Below is a small trained network, with its code and all its weights. Each question gives an input and a class and asks what happens when units are switched off, that is, made to give their printed mean instead of their output.

import numpy as np


def w(rows, s, z=0):
    codes = np.array(rows[::2]) - 128.0
    scale = np.full(codes.shape[1], s)
    scale[-1] = z or s
    return codes * scale


def f(y):
    return y / 2 * (1 + np.tanh(0.7978845608 * (y + 0.044715 * y**3)))


def log_softmax(a):
    a = a - a.max(-1, keepdims=True)
    return a - np.log(np.exp(a).sum(-1, keepdims=True))


def net(x, mask):
    res = np.array(x, float).reshape(1, 4) / 4 @ E
    y = f(res @ A[0][:, :-1].T + A[0][:, -1])
    res = res + np.where(mask, y, B[0][:, -1]) @ B[0][:, :-1]
    return log_softmax(res[-1] @ U[:, :-1].T + U[:, -1])


A, B = {}, {}
E = w([
[124,119,176,90,69],'x0',
[107,128,146,253,90],'x1',
[128,129,127,129,127],'x2',
[73,221,119,158,100],'x3',
],0.011)
A[0] = w([
[68,159,73,104,100,31],'n0',
[98,197,97,105,110,72],'n1',
[111,145,83,69,154,66],'n2',
[210,182,95,66,133,18],'n3',
[196,132,171,121,162,4],'n4',
[181,137,126,209,139,109],'n5',
[142,91,73,155,194,123],'n6',
[122,119,43,135,129,91],'n7',
[138,71,126,109,135,56],'n8',
[164,57,178,138,134,38],'n9',
[111,215,165,112,133,66],'n10',
[189,81,145,116,187,117],'n11',
[119,128,235,106,91,172],'n12',
[126,69,109,186,43,87],'n13',
[152,156,52,173,192,184],'n14',
[169,134,146,113,34,39],'n15',
[103,116,141,90,67,66],'n16',
[134,163,197,175,150,17],'n17',
[98,193,83,132,138,80],'n18',
[109,181,135,157,245,99],'n19',
[167,138,119,69,135,68],'n20',
],0.012,0.0032)
B[0] = w([
[133,86,163,199,46,162],'n0',
[205,45,135,238,18,189],'n1',
[39,39,61,71,54,188],'n2',
[92,82,87,145,75,192],'n3',
[139,77,143,129,71,146],'n4',
[80,121,68,47,76,220],'n5',
[192,154,161,84,89,226],'n6',
[154,168,157,97,56,151],'n7',
[163,95,168,149,65,177],'n8',
[156,78,163,161,76,204],'n9',
[181,75,142,188,40,185],'n10',
[148,122,230,117,100,250],'n11',
[255,205,100,8,172,202],'n12',
[101,79,23,82,6,218],'n13',
[195,184,99,81,100,253],'n14',
[171,165,71,116,156,157],'n15',
[161,164,129,98,98,153],'n16',
[139,55,83,133,67,159],'n17',
[186,108,178,154,102,197],'n18',
[154,183,122,111,99,209],'n19',
[103,66,114,61,102,191],'n20',
],0.0075,0.006)
U = w([
[45,79,41,102,87,79],'0',
[203,73,234,233,102,82],'1',
[135,155,146,127,129,254],'2',
[214,219,113,74,138,62],'3',
[106,146,115,159,214,188],'4',
[26,129,185,217,244,45],'5',
],0.011,0.013)

Each question gives the input, the list of numbers given to net, and the class t.
The units are the neurons (one row each of A and B). Each row of codes is followed by its name. A weight is (code - 128) times the scale printed after its matrix; where a second scale follows, it is the last column's (A, B and U).
mask holds one flag per neuron, in row order. A switched-off neuron (its flag False) gives its mean, the last column of its row in B, instead of its output. The means were averaged over made-up inputs and are rounded, as every weight is.
A unit's drop is (log p(t) with every unit on - log p(t) with that unit switched off) / (log p(t) with every unit on - log p(t) with every unit switched off).
The circuit of an input: a set's keep is (log p(t) with only the set's units on - log p(t) with every unit switched off) / (log p(t) with every unit on - log p(t) with every unit switched off). Starting from the 12 units with the biggest drops (on a tie, the unit counted first), units are removed one at a time, each time the one whose removal leaves the highest keep (on an exact tie, the one counted first), for as long as the keep stays at least 0.8.
units of the circuit, in order: the units of the circuit, biggest drop first
most important unit: the unit with the biggest drop
k most important neurons: the k neurons with the biggest drops, biggest first
drop of u: that unit's drop, to one decimal
input [-6,1,-3,-3], class 3: most important unit	n14
input [-5,1,-4,-2], class 3: units of the circuit, in order	(n14 n6 n1)
input [5,-8,-8,-2], class 0: 3 most important neurons	(n2 n3 n20)
input [-7,1,2,-3], class 3: units of the circuit, in order	(n14 n6)
input [4,4,7,7], class 1: 2 most important neurons	(n1 n10)
input [-7,5,2,1], class 3: units of the circuit, in order	(n14 n19)
input [2,-8,-3,-7], class 0: 3 most important neurons	(n2 n20 n3)
input [-6,6,3,-1], class 0: 3 most important neurons	(n5 n13 n12)
input [1,5,4,-5], class 0: 2 most important neurons	(n13 n5)
input [-8,4,-5,-2], class 3: units of the circuit, in order	(n14 n6)
input [-7,8,3,-5], class 0: 2 most important neurons	(n5 n13)
input [-7,-7,-7,4], class 0: 2 most important neurons	(n2 n3)
input [8,8,-6,8], class 0: 4 most important neurons	(n13 n17 n11 n5)
input [-6,-7,5,-8], class 1: most important unit	n11
input [-8,-2,1,5], class 3: 2 most important neurons	(n14 n19)
input [6,-7,-3,2], class 0: 2 most important neurons	(n2 n3)
input [8,1,0,-6], class 3: 2 most important neurons	(n12 n15)
input [6,-4,-6,8], class 1: 3 most important neurons	(n1 n10 n0)
input [5,1,-4,-1], class 3: drop of n6	-0.1
input [-4,-8,-1,-4], class 0: most important unit	n2
input [6,8,3,3], class 0: drop of n13	0.4
input [6,5,4,-2], class 3: drop of n12	0.8
input [-4,2,-3,7], class 1: drop of n20	0.0
